Below are the code and all the weights of a small trained network. Each question names an input and a class and asks about switching units off, where a switched-off unit gives its printed mean instead of its output.

import numpy as np


def w(rows, s, z=0):
    codes = np.array(rows[::2]) - 128.0
    scale = np.full(codes.shape[1], s)
    scale[-1] = z or s
    return codes * scale


def f(y):
    return y / 2 * (1 + np.tanh(0.7978845608 * (y + 0.044715 * y**3)))


def log_softmax(a):
    a = a - a.max(-1, keepdims=True)
    return a - np.log(np.exp(a).sum(-1, keepdims=True))


def net(x, mask):
    res = np.array(x, float).reshape(1, 6) / 4 @ E
    y = f(res @ A[0][:, :-1].T + A[0][:, -1])
    res = res + np.where(mask, y, B[0][:, -1]) @ B[0][:, :-1]
    return log_softmax(res[-1] @ U[:, :-1].T + U[:, -1])


A, B = {}, {}
E = w([
[149,135,50,244],'x0',
[184,61,207,192],'x1',
[247,153,75,99],'x2',
[127,133,130,130],'x3',
[126,107,114,123],'x4',
[127,133,131,128],'x5',
],0.013)
A[0] = w([
[191,144,66,137,117],'N1',
[190,103,147,170,255],'N2',
[66,169,97,86,210],'N3',
[252,135,129,80,99],'N4',
[144,167,51,142,113],'N5',
[107,93,195,121,149],'N6',
[116,108,88,235,125],'N7',
[186,101,152,169,196],'N8',
[148,189,31,130,120],'N9',
],0.013,0.0081)
B[0] = w([
[223,126,207,221,209],'N1',
[75,90,139,97,246],'N2',
[130,214,35,115,221],'N3',
[79,230,26,95,235],'N4',
[179,105,204,103,201],'N5',
[78,73,169,164,206],'N6',
[128,202,1,71,239],'N7',
[62,148,123,69,221],'N8',
[180,59,216,159,228],'N9',
],0.009,0.013)
U = w([
[62,164,87,115,254],'0',
[151,190,46,158,156],'1',
[162,33,250,211,31],'2',
],0.011,0.00057)

Each question gives the input, the list of numbers given to net, and the class t.
The units are the neurons (one row each of A and B). Each row of codes is followed by its name. A weight is (code - 128) times the scale printed after its matrix; where a second scale follows, it is the last column's (A, B and U).
mask holds one flag per neuron, in row order. A switched-off neuron (its flag False) gives its mean, the last column of its row in B, instead of its output. The means were averaged over made-up inputs and are rounded, as every weight is.
A unit's drop is (log p(t) with every unit on - log p(t) with that unit switched off) / (log p(t) with every unit on - log p(t) with every unit switched off).
The circuit of an input: a set's keep is (log p(t) with only the set's units on - log p(t) with every unit switched off) / (log p(t) with every unit on - log p(t) with every unit switched off). Starting from all 9 units, units are removed one at a time, each time the one whose removal leaves the highest keep (on an exact tie, the one counted first), for as long as the keep stays at least 0.8.
units of the circuit, in order: the units of the circuit, biggest drop first
unit that matters most: the unit with the biggest drop
k most important neurons: the k neurons with the biggest drops, biggest first
drop of u: that unit's drop, to one decimal
input [3,-1,-7,6,3,4], class 1: units of the circuit, in order => [N2, N8]
input [1,6,-3,6,0,4], class 0: unit that matters most => N9
input [5,-7,-7,-8,-3,6], class 1: units of the circuit, in order => [N3, N2]
input [-4,-7,3,4,-8,1], class 1: units of the circuit, in order => [N3, N2]
input [1,4,0,-7,-4,-7], class 0: units of the circuit, in order => [N1, N2]
input [-3,3,-2,4,-1,2], class 2: 2 most important neurons => [N4, N7]
input [3,-1,-8,2,6,6], class 1: 3 most important neurons => [N2, N8, N7]
input [1,-2,7,7,1,4], class 2: units of the circuit, in order => [N9, N7]
input [1,-2,2,-7,6,5], class 2: units of the circuit, in order => [N7, N4]
input [2,-7,-5,-1,1,7], class 1: 3 most important neurons => [N3, N2, N8]
input [1,-7,-8,-7,-5,3], class 1: 4 most important neurons => [N3, N2, N8, N6]
input [-7,1,-2,-2,-5,-7], class 2: 4 most important neurons => [N4, N7, N6, N8]
input [-2,-7,2,5,-6,6], class 1: 4 most important neurons => [N3, N2, N8, N6]
input [6,8,-1,8,-7,-8], class 0: units of the circuit, in order => [N8]
input [-5,8,6,-1,7,-2], class 0: drop of N4 => 0.3
input [-2,1,-5,2,-6,8], class 2: drop of N4 => 0.8
input [5,-8,4,-1,7,0], class 2: drop of N9 => 0.4
